Below is a small trained network, with its code and all its weights. Each question gives an input and a class and asks what happens when units are switched off, that is, made to give their printed mean instead of their output.

import numpy as np


def w(rows, s, z=0):
    codes = np.array(rows[::2]) - 128.0
    scale = np.full(codes.shape[1], s)
    scale[-1] = z or s
    return codes * scale


def norm(h):
    return h / np.sqrt((h * h).mean(-1, keepdims=True) + 1e-5)


def f(y):
    return y / 2 * (1 + np.tanh(0.7978845608 * (y + 0.044715 * y**3)))


def log_softmax(a):
    a = a - a.max(-1, keepdims=True)
    return a - np.log(np.exp(a).sum(-1, keepdims=True))


def net(x, mask):
    res = np.array(x, float).reshape(1, 8) / 4 @ E
    u = 0
    for l in range(4):
        y = f(norm(res) @ A[l][:, :-1].T + A[l][:, -1])
        res = res + np.where(mask[u : u + 10], y, B[l][:, -1]) @ B[l][:, :-1]
        u += 10
    return log_softmax(norm(res)[-1] @ U[:, :-1].T + U[:, -1])


A, B = {}, {}
E = w([
[133,127,134,124,126,136,128],'x0',
[105,197,99,99,123,159,125],'x1',
[94,137,152,137,58,105,109],'x2',
[124,130,123,129,130,123,125],'x3',
[95,82,95,83,129,164,80],'x4',
[154,87,12,116,35,126,208],'x5',
[22,119,123,197,146,194,198],'x6',
[118,129,124,127,129,119,129],'x7',
],0.011)
A[0] = w([
[107,192,126,93,111,146,115,85],'0.n1',
[160,172,170,145,126,106,206,37],'0.n2',
[84,128,91,82,154,117,119,21],'0.n3',
[67,44,104,58,131,171,54,4],'0.n4',
[136,244,99,106,98,191,133,101],'0.n5',
[147,192,158,145,132,75,193,7],'0.n6',
[84,133,159,171,163,109,62,96],'0.n7',
[70,140,170,144,22,103,98,132],'0.n8',
[152,6,183,164,120,97,142,60],'0.n9',
[159,122,75,117,224,134,171,88],'0.n10',
],0.013,0.0037)
B[0] = w([
[128,119,88,106,196,115,118,163],'0.n1',
[147,133,128,202,87,150,82,190],'0.n2',
[139,94,115,179,126,87,101,128],'0.n3',
[174,152,141,252,68,116,87,238],'0.n4',
[64,109,95,155,167,29,119,223],'0.n5',
[151,108,135,200,64,121,65,187],'0.n6',
[134,214,155,92,131,152,176,245],'0.n7',
[198,27,139,138,223,155,169,253],'0.n8',
[36,168,46,131,199,45,109,235],'0.n9',
[179,51,153,142,194,151,150,213],'0.n10',
],0.019,0.0048)
A[1] = w([
[136,138,28,137,91,134,150,4],'1.n1',
[224,120,122,91,139,52,95,84],'1.n2',
[57,120,124,143,92,173,132,58],'1.n3',
[112,102,76,49,82,188,72,42],'1.n4',
[213,158,100,8,72,84,67,56],'1.n5',
[115,135,178,79,105,138,114,60],'1.n6',
[151,88,55,152,115,111,152,92],'1.n7',
[148,55,65,78,21,69,195,6],'1.n8',
[99,50,162,98,58,102,134,31],'1.n9',
[63,43,71,70,105,218,1,25],'1.n10',
],0.0097,0.0023)
B[1] = w([
[144,230,163,94,134,154,91,169],'1.n1',
[47,22,133,99,66,158,128,231],'1.n2',
[76,158,139,145,112,165,132,119],'1.n3',
[125,142,70,146,143,149,127,111],'1.n4',
[31,57,163,99,8,78,178,174],'1.n5',
[171,170,117,95,150,145,116,116],'1.n6',
[158,213,194,74,151,144,101,255],'1.n7',
[197,234,137,75,192,189,79,209],'1.n8',
[162,148,116,193,199,180,170,117],'1.n9',
[152,150,51,188,105,144,59,114],'1.n10',
],0.013,0.0049)
A[2] = w([
[171,93,84,99,84,70,125,7],'2.n1',
[150,136,147,220,45,101,105,82],'2.n2',
[183,149,3,128,88,125,206,142],'2.n3',
[169,202,153,84,130,155,137,20],'2.n4',
[201,140,20,125,71,114,185,150],'2.n5',
[203,135,15,96,98,115,189,106],'2.n6',
[50,115,80,150,96,210,235,96],'2.n7',
[138,160,136,202,127,176,165,160],'2.n8',
[221,47,142,103,182,176,129,71],'2.n9',
[86,152,28,104,160,50,113,96],'2.n10',
],0.012,0.0019)
B[2] = w([
[101,97,135,156,92,95,147,155],'2.n1',
[167,181,22,92,105,158,94,238],'2.n2',
[94,204,246,148,185,150,53,139],'2.n3',
[149,142,101,55,113,112,109,200],'2.n4',
[91,135,186,135,127,121,4,147],'2.n5',
[136,124,227,116,176,102,68,147],'2.n6',
[39,67,163,107,43,167,131,155],'2.n7',
[125,77,72,69,94,123,76,227],'2.n8',
[180,96,157,160,175,141,204,255],'2.n9',
[93,187,113,182,133,25,196,237],'2.n10',
],0.016,0.006)
A[3] = w([
[150,138,41,7,130,142,142,100],'3.n1',
[112,52,156,125,108,167,176,159],'3.n2',
[82,105,84,70,59,160,155,94],'3.n3',
[169,141,90,164,86,127,114,4],'3.n4',
[63,111,113,113,103,134,158,164],'3.n5',
[145,161,131,107,100,112,244,116],'3.n6',
[139,210,189,89,128,162,122,57],'3.n7',
[150,135,160,210,79,132,91,114],'3.n8',
[160,113,70,90,163,134,122,73],'3.n9',
[138,88,118,93,113,76,120,136],'3.n10',
],0.018,0.0025)
B[3] = w([
[182,194,164,188,123,107,209,218],'3.n1',
[222,128,121,136,86,98,208,223],'3.n2',
[163,149,143,143,42,127,204,190],'3.n3',
[161,141,117,167,67,140,52,202],'3.n4',
[134,160,141,137,54,58,156,173],'3.n5',
[226,150,102,194,78,158,99,185],'3.n6',
[203,193,187,68,164,157,94,254],'3.n7',
[119,88,6,97,146,208,67,195],'3.n8',
[109,154,152,216,96,159,154,178],'3.n9',
[55,186,97,167,173,238,190,175],'3.n10',
],0.015,0.0068)
U = w([
[142,187,205,28,211,167,59,136],'0',
[129,99,16,154,88,167,2,58],'1',
[14,128,87,166,225,27,135,61],'2',
[168,120,81,148,139,109,150,244],'3',
[161,121,105,178,137,115,137,252],'4',
[175,11,139,167,219,155,165,26],'5',
[62,70,137,63,33,153,184,93],'6',
[155,126,101,156,152,114,122,163],'7',
],0.0093,0.0044)

Each question gives the input, the list of numbers given to net, and the class t.
The units are the neurons (one row each of A and B). Each row of codes is followed by its name. A weight is (code - 128) times the scale printed after its matrix; where a second scale follows, it is the last column's (A, B and U).
mask holds one flag per neuron, layer by layer. A switched-off neuron (its flag False) gives its mean, the last column of its row in B, instead of its output. The means were averaged over made-up inputs and are rounded, as every weight is.
A unit's drop is (log p(t) with every unit on - log p(t) with that unit switched off) / (log p(t) with every unit on - log p(t) with every unit switched off).
most important unit: the unit with the biggest drop
top k neurons: the k neurons with the biggest drops, biggest first
top k neurons in layer l: the k neurons of layer l with the biggest drops, biggest first
input [3,5,3,-5,-7,-6,6,-6], class 1: top neuron in layer 2 : 2.n8
input [-5,-3,-5,-5,7,1,0,7], class 1: top 2 neurons in layer 0 : 0.n4, 0.n8
input [-8,1,-3,-8,8,6,-7,2], class 1: top 3 neurons : 0.n4, 1.n5, 1.n2
input [-4,7,7,-3,-4,1,-8,-1], class 6: top 4 neurons : 1.n2, 0.n9, 0.n10, 1.n5
input [-1,6,-8,-3,7,6,-3,6], class 5: top 3 neurons : 0.n10, 0.n9, 2.n9
input [-4,-1,5,7,7,-3,3,6], class 1: top 2 neurons : 0.n4, 3.n8
input [-2,7,3,-1,6,-2,-1,-3], class 2: top 2 neurons : 0.n5, 0.n1
input [-6,-8,-7,6,-3,-7,2,2], class 2: top 2 neurons : 0.n9, 1.n7
input [4,7,5,-3,5,-4,-5,-1], class 2: top 3 neurons : 0.n5, 0.n1, 0.n10
input [0,8,-8,6,4,-5,-6,-8], class 2: top 2 neurons : 0.n5, 0.n8
input [-6,2,-7,1,-6,-3,-5,-3], class 5: top 2 neurons : 0.n10, 2.n9
input [3,0,-3,3,-7,-3,-3,0], class 1: top 2 neurons in layer 0 : 0.n6, 0.n2
input [-1,4,-8,-7,4,-1,-7,-5], class 5: top 2 neurons in layer 0 : 0.n10, 0.n7
input [5,-2,8,7,4,2,5,4], class 5: most important unit : 0.n8
input [-2,-5,-8,-1,1,-5,-3,7], class 5: top 2 neurons : 0.n10, 1.n7
input [-1,-3,-5,1,-3,3,5,4], class 5: top 3 neurons in layer 2 : 2.n9, 2.n10, 2.n2
input [5,7,-8,5,1,3,-8,3], class 5: top 2 neurons : 0.n10, 0.n9
input [-1,-1,-5,4,-3,-4,3,-2], class 5: top 2 neurons in layer 2 : 2.n2, 2.n9
input [0,6,-4,-5,6,-1,-2,3], class 1: top 2 neurons in layer 0 : 0.n4, 0.n9
input [-5,-3,3,-4,4,-2,7,6], class 6: most important unit : 2.n7
input [-2,4,3,-1,-4,-3,5,-2], class 6: top 2 neurons in layer 0 : 0.n7, 0.n9
